Here is a tiny trained network, its code and every weight. The questions are about switching its units off for an input and a target symbol, where a switched-off unit gives its printed mean instead of its output.

import numpy as np


def w(rows, s, z=0):
    codes = np.array(rows[::2]) - 128.0
    scale = np.full(codes.shape[1], s)
    scale[-1] = z or s
    return codes * scale


def f(y):
    return y / 2 * (1 + np.tanh(0.7978845608 * (y + 0.044715 * y**3)))


def softmax(a):
    e = np.exp(a - a.max(-1, keepdims=True))
    return e / e.sum(-1, keepdims=True)


def log_softmax(a):
    a = a - a.max(-1, keepdims=True)
    return a - np.log(np.exp(a).sum(-1, keepdims=True))


def net(x, mask):
    ids = ['ΞΠΦαγδεζθτψ'.index(c) for c in x.split()]
    T = len(ids)
    res = E[ids] + P[:T]
    r = res
    for j in range(3):
        rows = slice(2 * j, 2 * j + 2)
        q, k, v = (r @ M[0][rows].T for M in (Q, K, V))
        z = softmax(np.where(np.tri(T) > 0, q @ k.T / 2**0.5, -1e9)) @ v
        o = O[0][rows]
        res = res + np.where(mask[j], z, o[:, -1]) @ o[:, :-1]
    y = f(res @ A[0][:, :-1].T + A[0][:, -1])
    res = res + np.where(mask[3:15], y, B[0][:, -1]) @ B[0][:, :-1]
    return log_softmax(res[-1] @ U[:, :-1].T + U[:, -1])


Q, K, V, O, A, B = {}, {}, {}, {}, {}, {}
E = w([
[108,160,124,121],'Ξ',
[120,153,110,162],'Π',
[149,125,96,164],'Φ',
[100,162,171,81],'α',
[119,163,77,118],'γ',
[168,129,43,153],'δ',
[105,173,162,148],'ε',
[133,144,163,149],'ζ',
[248,80,2,144],'θ',
[214,81,125,125],'τ',
[182,135,114,37],'ψ',
],0.0053)
P = w([
[67,40,115,113],'0',
[138,142,145,134],'1',
[137,75,136,112],'2',
[76,178,63,96],'3',
[155,173,158,144],'4',
[193,120,157,103],'5',
[68,203,52,88],'6',
[177,196,162,142],'7',
[218,141,166,93],'8',
[65,225,40,80],'9',
[192,219,169,145],'10',
[247,151,169,81],'11',
[54,255,10,106],'12',
[133,149,127,176],'13',
],0.01)
Q[0] = w([
[3,144,81,129],'h1',
[121,28,132,97],'h1',
[174,114,167,176],'h2',
[32,62,78,140],'h2',
[106,90,177,122],'h3',
[23,60,26,127],'h3',
],0.034)
K[0] = w([
[58,2,165,164],'h1',
[185,70,136,43],'h1',
[176,152,125,114],'h2',
[71,30,127,108],'h2',
[111,123,135,61],'h3',
[20,36,87,136],'h3',
],0.035)
V[0] = w([
[150,154,159,5],'h1',
[39,151,196,175],'h1',
[78,146,169,208],'h2',
[225,69,249,90],'h2',
[112,91,252,103],'h3',
[180,19,172,234],'h3',
],0.027)
O[0] = w([
[124,82,59,105,254],'h1',
[47,170,161,146,38],'h1',
[104,129,200,168,62],'h2',
[133,156,188,7,239],'h2',
[61,76,157,88,182],'h3',
[197,72,210,57,117],'h3',
],0.02,0.0052)
A[0] = w([
[33,189,115,144,116],'n1',
[148,137,225,146,171],'n2',
[77,84,188,90,38],'n3',
[83,107,128,250,128],'n4',
[162,128,124,250,115],'n5',
[152,191,134,109,108],'n6',
[176,138,218,123,11],'n7',
[178,171,180,123,20],'n8',
[100,120,182,144,254],'n9',
[12,87,96,141,63],'n10',
[114,46,120,119,160],'n11',
[41,206,186,151,116],'n12',
],0.011,0.0083)
B[0] = w([
[139,60,185,167,211],'n1',
[44,201,137,124,217],'n2',
[145,170,96,37,191],'n3',
[94,77,58,213,172],'n4',
[181,254,142,119,157],'n5',
[125,114,167,181,173],'n6',
[238,119,147,147,191],'n7',
[161,67,92,111,162],'n8',
[105,52,235,179,220],'n9',
[203,77,163,77,183],'n10',
[106,168,92,134,255],'n11',
[98,182,26,61,226],'n12',
],0.023,0.0095)
U = w([
[122,5,118,219,159],'Ξ',
[53,179,140,189,132],'Π',
[162,130,244,181,238],'Φ',
[143,31,174,83,68],'α',
[169,137,97,218,105],'γ',
[194,210,146,149,84],'δ',
[27,81,170,103,64],'ε',
[102,194,198,77,72],'ζ',
[236,88,116,156,77],'θ',
[206,160,169,68,2],'τ',
[134,134,14,97,232],'ψ',
],0.0029,0.0067)

Each question gives the input, a string of symbols that net reads in full, and the target symbol t.
The units are the heads (2 rows each of Q, K, V and O) and the neurons (one row each of A and B). Each row of codes is followed by its name. A weight is (code - 128) times the scale printed after its matrix; where a second scale follows, it is the last column's (O, A, B and U).
mask holds one flag per unit, heads first, then neurons. A switched-off unit (its flag False) gives its mean, the last column of its rows in O or B, instead of its output. The means were averaged over made-up inputs and are rounded, as every weight is.
A unit's drop is (log p(t) with every unit on - log p(t) with that unit switched off) / (log p(t) with every unit on - log p(t) with every unit switched off).
The circuit of an input: a set's keep is (log p(t) with only the set's units on - log p(t) with every unit switched off) / (log p(t) with every unit on - log p(t) with every unit switched off). Starting from the 12 units with the biggest drops (on a tie, the unit counted first), units are removed one at a time, each time the one whose removal leaves the highest keep (on an exact tie, the one counted first), for as long as the keep stays at least 0.8.
circuit, biggest first: the units of the circuit, biggest drop first
most important unit: the unit with the biggest drop
top k neurons: the k neurons with the biggest drops, biggest first
which heads matter: for each layer, one digit per head in row order, 1 if its drop is at least 0.15 and else 0, layers parted by /
input Π δ ψ Φ ψ ζ ψ ζ ψ ψ, target Π: which heads matter : 111
input Ξ δ Φ ψ δ τ Π τ δ γ ψ ψ Φ, target Ξ: circuit, biggest first : (h2 n4)
input Ξ ψ θ ψ α α θ, target Ξ: most important unit : h2
input θ δ ψ Φ ψ Ξ Π ψ ψ ε Π Ξ ψ, target θ: circuit, biggest first : (h3 h1 n7)
input Ξ Ξ Π ψ ψ Φ γ ψ ψ α Φ δ Π, target Ξ: which heads matter : 110
input θ ψ Φ α ε Ξ τ Ξ δ Φ θ γ α, target θ: which heads matter : 101
input ψ Ξ Φ θ ψ ψ Π α Ξ, target α: top 3 neurons : (n1 n10 n2)
input θ ψ Ξ Ξ, target θ: which heads matter : 101
input Φ Π Π τ α ψ ψ ε ψ Φ ζ, target ζ: circuit, biggest first : (h2 n2)
input Φ θ Φ ψ δ Ξ Φ δ ψ ζ θ θ ψ, target Φ: which heads matter : 101
input α ψ ψ Φ θ θ τ, target α: which heads matter : 101
input ζ ψ ψ Ξ ψ δ Φ Ξ Ξ Ξ, target ζ: which heads matter : 101
input Φ Ξ Π, target Φ: circuit, biggest first : (h1 h3 n12)
input Π α δ τ ψ Φ ψ ψ α, target ψ: circuit, biggest first : (h1 n9)
input ε Ξ Φ ε τ, target τ: circuit, biggest first : (n3 h2 h3)
input α ψ α ψ, target α: circuit, biggest first : (n10 h1 h3 n1)
input Ξ ε γ Π ψ α γ Π ζ ψ, target Ξ: which heads matter : 110
input Π ψ ψ ζ, target Π: which heads matter : 111
input Φ Π Φ γ ψ ψ Π Φ ψ δ, target Φ: which heads matter : 101
input δ Φ Ξ Φ ψ Φ ψ Ξ ε, target ψ: circuit, biggest first : (h1 n9)
input δ ζ γ Ξ ψ ζ ψ Φ δ Φ τ ψ ψ, target δ: circuit, biggest first : (h2 n5 h1)
input τ δ Π, target τ: which heads matter : 001
input ψ ψ ψ ζ δ, target δ: circuit, biggest first : (h3 n5 h2)
input γ Φ ψ τ ψ Φ ψ α ψ ψ, target γ: which heads matter : 110
input Φ Φ Ξ, target Φ: which heads matter : 111
input τ δ ψ ψ Φ ψ θ δ Ξ ψ, target τ: which heads matter : 001
input Φ ψ ψ γ Ξ γ ψ Π ψ Φ α Ξ α, target Φ: circuit, biggest first : (h3 h1 n9)
input Φ ζ ψ Ξ, target Φ: circuit, biggest first : (h3 h1 n9)
input ψ ψ Π ψ Φ, target Φ: most important unit : n12
